Below is a small trained network, with its code and all its weights. Each question gives an input and a class and asks what happens when units are switched off, that is, made to give their printed mean instead of their output.

import numpy as np


def w(rows, s, z=0):
    codes = np.array(rows[::2]) - 128.0
    scale = np.full(codes.shape[1], s)
    scale[-1] = z or s
    return codes * scale


def norm(h):
    return h / np.sqrt((h * h).mean(-1, keepdims=True) + 1e-5)


def f(y):
    return y / 2 * (1 + np.tanh(0.7978845608 * (y + 0.044715 * y**3)))


def log_softmax(a):
    a = a - a.max(-1, keepdims=True)
    return a - np.log(np.exp(a).sum(-1, keepdims=True))


def net(x, mask):
    res = np.array(x, float).reshape(1, 8) / 4 @ E
    u = 0
    for l in range(4):
        y = f(norm(res) @ A[l][:, :-1].T + A[l][:, -1])
        res = res + np.where(mask[u : u + 5], y, B[l][:, -1]) @ B[l][:, :-1]
        u += 5
    return log_softmax(norm(res)[-1] @ U[:, :-1].T + U[:, -1])


A, B = {}, {}
E = w([
[217,63,108,147,166,253,91],'x0',
[122,150,128,103,122,155,115],'x1',
[111,77,31,56,51,157,209],'x2',
[51,124,147,197,38,167,208],'x3',
[112,137,131,118,142,140,147],'x4',
[135,135,135,122,116,132,126],'x5',
[128,122,96,156,136,104,120],'x6',
[130,127,122,130,130,126,129],'x7',
],0.007)
A[0] = w([
[80,134,110,179,157,167,48,25],'L0N1',
[122,76,149,202,143,211,141,2],'L0N2',
[143,198,184,255,85,202,150,107],'L0N3',
[46,173,197,141,108,123,107,203],'L0N4',
[164,127,101,124,106,168,179,143],'L0N5',
],0.0086,0.0035)
B[0] = w([
[106,99,171,100,115,115,131,135],'L0N1',
[95,82,127,76,144,99,19,170],'L0N2',
[11,89,139,114,184,123,72,234],'L0N3',
[159,133,117,188,104,111,142,255],'L0N4',
[115,132,80,142,109,165,111,185],'L0N5',
],0.011,0.0045)
A[1] = w([
[34,84,123,187,68,175,214,62],'L1N1',
[162,78,86,106,93,193,77,8],'L1N2',
[171,104,133,111,149,205,218,14],'L1N3',
[151,77,183,146,185,133,121,5],'L1N4',
[93,175,28,2,131,59,174,134],'L1N5',
],0.0073,0.0016)
B[1] = w([
[165,161,84,157,56,176,171,249],'L1N1',
[117,173,70,154,150,89,167,199],'L1N2',
[158,147,37,150,211,71,123,139],'L1N3',
[126,180,136,149,108,195,72,150],'L1N4',
[91,37,254,114,97,136,118,253],'L1N5',
],0.0091,0.0045)
A[2] = w([
[112,137,151,200,151,76,175,93],'L2N1',
[112,99,125,141,153,76,127,18],'L2N2',
[151,110,79,120,167,119,201,23],'L2N3',
[154,150,126,97,107,91,179,167],'L2N4',
[123,198,255,140,120,78,80,5],'L2N5',
],0.0087,0.0025)
B[2] = w([
[174,131,33,178,131,176,106,177],'L2N1',
[156,74,102,69,129,170,86,128],'L2N2',
[124,118,121,60,155,92,129,139],'L2N3',
[176,1,188,40,158,74,32,154],'L2N4',
[198,77,38,90,126,109,187,253],'L2N5',
],0.0082,0.0046)
A[3] = w([
[80,114,95,181,175,156,168,122],'L3N1',
[168,71,85,109,245,143,139,4],'L3N2',
[190,52,131,58,150,94,189,75],'L3N3',
[146,177,168,217,149,63,150,122],'L3N4',
[197,157,206,138,160,158,1,23],'L3N5',
],0.0086,0.0019)
B[3] = w([
[70,151,2,130,110,112,104,170],'L3N1',
[212,220,148,114,197,98,180,243],'L3N2',
[108,121,77,96,193,77,25,253],'L3N3',
[34,198,14,6,187,155,154,161],'L3N4',
[153,154,182,144,54,141,241,213],'L3N5',
],0.0088,0.0049)
U = w([
[201,168,100,65,182,47,94,188],'0',
[44,50,201,74,134,101,32,228],'1',
[11,161,48,184,85,170,103,106],'2',
[107,116,132,190,2,114,215,13],'3',
[223,247,236,189,173,189,182,4],'4',
],0.0089,0.0042)

Each question gives the input, the list of numbers given to net, and the class t.
The units are the neurons (one row each of A and B). Each row of codes is followed by its name. A weight is (code - 128) times the scale printed after its matrix; where a second scale follows, it is the last column's (A, B and U).
mask holds one flag per neuron, layer by layer. A switched-off neuron (its flag False) gives its mean, the last column of its row in B, instead of its output. The means were averaged over made-up inputs and are rounded, as every weight is.
A unit's drop is (log p(t) with every unit on - log p(t) with that unit switched off) / (log p(t) with every unit on - log p(t) with every unit switched off).
The circuit of an input: a set's keep is (log p(t) with only the set's units on - log p(t) with every unit switched off) / (log p(t) with every unit on - log p(t) with every unit switched off). Starting from the 12 units with the biggest drops (on a tie, the unit counted first), units are removed one at a time, each time the one whose removal leaves the highest keep (on an exact tie, the one counted first), for as long as the keep stays at least 0.8.
circuit, biggest first: the units of the circuit, biggest drop first
top k neurons: the k neurons with the biggest drops, biggest first
top k neurons in layer l: the k neurons of layer l with the biggest drops, biggest first
drop when u is switched off: that unit's drop, to one decimal
input [2,7,-1,1,8,-7,-1,8], class 1: circuit, biggest first -> L0N2
input [3,-8,-6,6,5,-8,2,-1], class 1: top 2 neurons -> L0N2; L0N3
input [1,-8,-2,-2,-7,3,-8,2], class 4: top 2 neurons in layer 0 -> L0N4; L0N1
input [2,4,-4,2,2,-2,-6,-7], class 1: top 2 neurons -> L0N3; L0N2
input [-1,8,1,1,-8,6,7,-8], class 3: top 2 neurons -> L3N3; L0N2
input [-4,7,-3,2,-4,2,-6,0], class 2: circuit, biggest first -> L3N4; L3N2; L0N4
input [-3,-2,2,-1,-7,-5,6,-1], class 1: circuit, biggest first -> L1N5; L0N4
input [-3,0,-4,1,-3,-3,6,7], class 2: top 2 neurons in layer 2 -> L2N4; L2N3
input [2,-5,-6,-6,-4,-7,-5,-7], class 4: top 2 neurons -> L3N5; L1N4
input [5,3,-5,-1,-1,0,-1,-7], class 4: top 2 neurons -> L3N5; L1N5
input [4,-5,-7,-1,1,8,1,7], class 4: drop when L1N5 is switched off -> 0.1
input [5,-1,-8,-5,-3,-2,-4,-6], class 4: drop when L3N5 is switched off -> 0.2
input [0,-2,8,-1,4,5,2,4], class 1: drop when L3N2 is switched off -> 0.2
input [-6,5,1,2,3,-8,-5,-7], class 3: top neuron -> L2N4
